Below are the code and all the weights of a small trained network. Each question names an input and a class and asks about switching units off, where a switched-off unit gives its printed mean instead of its output.

import numpy as np


def w(rows, s, z=0):
    codes = np.array(rows[::2]) - 128.0
    scale = np.full(codes.shape[1], s)
    scale[-1] = z or s
    return codes * scale


def norm(h):
    return h / np.sqrt((h * h).mean(-1, keepdims=True) + 1e-5)


def f(y):
    return np.maximum(y, 0)


def log_softmax(a):
    a = a - a.max(-1, keepdims=True)
    return a - np.log(np.exp(a).sum(-1, keepdims=True))


def net(x, mask):
    res = np.array(x, float).reshape(1, 6) / 4 @ E
    u = 0
    for l in range(2):
        y = f(norm(res) @ A[l][:, :-1].T + A[l][:, -1])
        res = res + np.where(mask[u : u + 9], y, B[l][:, -1]) @ B[l][:, :-1]
        u += 9
    return log_softmax(norm(res)[-1] @ U[:, :-1].T + U[:, -1])


A, B = {}, {}
E = w([
[254,124,216,49,65,125,112],'x0',
[52,226,132,85,161,38,121],'x1',
[145,145,143,135,104,106,60],'x2',
[101,45,122,172,178,108,123],'x3',
[164,173,134,44,110,149,190],'x4',
[101,178,91,233,46,242,233],'x5',
],0.0057)
A[0] = w([
[34,190,100,99,140,228,226,59],'0.n0',
[79,166,113,178,137,64,61,131],'0.n1',
[70,10,92,157,136,161,102,44],'0.n2',
[133,114,192,125,138,73,113,83],'0.n3',
[229,104,180,162,70,177,138,5],'0.n4',
[167,161,86,189,176,174,181,111],'0.n5',
[131,63,157,174,202,130,98,110],'0.n6',
[136,163,144,134,141,185,2,99],'0.n7',
[109,66,138,109,123,122,153,123],'0.n8',
],0.0075,0.0027)
B[0] = w([
[126,245,32,163,94,122,132,254],'0.n0',
[204,93,123,75,120,111,193,228],'0.n1',
[179,77,118,237,171,125,135,200],'0.n2',
[90,136,55,50,119,68,186,182],'0.n3',
[101,99,178,166,2,196,51,223],'0.n4',
[75,167,151,78,125,103,149,202],'0.n5',
[194,168,129,203,234,110,119,198],'0.n6',
[130,103,124,91,125,110,182,178],'0.n7',
[155,148,99,192,76,102,96,155],'0.n8',
],0.0063,0.0051)
A[1] = w([
[90,36,138,166,168,141,142,164],'1.n0',
[115,89,132,184,182,76,139,58],'1.n1',
[113,138,114,178,107,164,116,140],'1.n2',
[89,124,73,121,101,144,158,33],'1.n3',
[122,88,186,117,63,218,95,95],'1.n4',
[147,51,150,112,114,148,91,173],'1.n5',
[102,154,170,41,154,10,92,3],'1.n6',
[160,138,160,103,162,71,116,84],'1.n7',
[151,104,155,140,64,199,90,126],'1.n8',
],0.011,0.0028)
B[1] = w([
[182,119,107,163,137,2,123,182],'1.n0',
[209,81,134,190,93,139,85,190],'1.n1',
[103,128,116,14,185,125,119,195],'1.n2',
[128,162,86,88,124,143,143,169],'1.n3',
[138,35,236,72,84,140,173,212],'1.n4',
[87,132,73,164,54,172,180,189],'1.n5',
[26,116,187,105,183,190,39,254],'1.n6',
[67,194,123,116,95,159,50,199],'1.n7',
[224,69,246,62,126,117,244,216],'1.n8',
],0.0077,0.0076)
U = w([
[64,253,25,126,105,170,251,77],'0',
[182,61,77,254,168,67,108,66],'1',
[164,73,218,91,51,180,226,255],'2',
[34,158,173,59,166,159,11,67],'3',
],0.012,0.0017)

Each question gives the input, the list of numbers given to net, and the class t.
The units are the neurons (one row each of A and B). Each row of codes is followed by its name. A weight is (code - 128) times the scale printed after its matrix; where a second scale follows, it is the last column's (A, B and U).
mask holds one flag per neuron, layer by layer. A switched-off neuron (its flag False) gives its mean, the last column of its row in B, instead of its output. The means were averaged over made-up inputs and are rounded, as every weight is.
A unit's drop is (log p(t) with every unit on - log p(t) with that unit switched off) / (log p(t) with every unit on - log p(t) with every unit switched off).
The circuit of an input: a set's keep is (log p(t) with only the set's units on - log p(t) with every unit switched off) / (log p(t) with every unit on - log p(t) with every unit switched off). Starting from the 12 units with the biggest drops (on a tie, the unit counted first), units are removed one at a time, each time the one whose removal leaves the highest keep (on an exact tie, the one counted first), for as long as the keep stays at least 0.8.
circuit, biggest first: the units of the circuit, biggest drop first
top k neurons: the k neurons with the biggest drops, biggest first
k most important neurons of layer l: the k neurons of layer l with the biggest drops, biggest first
drop of u: that unit's drop, to one decimal
input [0,5,-6,-7,-4,0], class 0: circuit, biggest first -> [0.n0]
input [-6,5,-2,-8,-3,-2], class 0: circuit, biggest first -> [0.n0, 0.n1]
input [4,-4,-1,-6,-5,-7], class 3: circuit, biggest first -> [0.n3, 1.n6]
input [3,-1,-8,0,-5,-6], class 1: top 2 neurons -> [0.n6, 1.n1]
input [7,6,-5,-4,4,4], class 0: circuit, biggest first -> [1.n4, 1.n8]
input [1,3,-5,5,-3,-5], class 1: top 2 neurons -> [1.n1, 0.n6]
input [7,-2,5,5,3,-5], class 3: top 3 neurons -> [0.n3, 1.n6, 1.n7]
input [8,5,8,8,1,2], class 3: top 2 neurons -> [0.n3, 1.n6]
input [5,-6,-4,1,-4,-8], class 1: top 2 neurons -> [0.n6, 1.n4]
input [0,-1,-6,3,-4,6], class 0: 2 most important neurons of layer 0 -> [0.n0, 0.n5]
input [-2,0,-5,3,5,-3], class 1: top 3 neurons -> [0.n5, 1.n6, 1.n1]
input [-3,-2,5,4,8,-1], class 0: top 2 neurons -> [0.n4, 1.n6]
input [1,-6,2,8,-2,-1], class 1: drop of 0.n6 -> 0.1
input [-3,-3,-7,3,-1,3], class 1: circuit, biggest first -> [1.n0]
input [7,5,4,5,-2,2], class 3: drop of 0.n3 -> 0.4
input [-5,-5,-3,2,5,-2], class 1: drop of 0.n2 -> 0.2
input [-4,-2,-6,1,3,-1], class 0: drop of 0.n0 -> 1.5
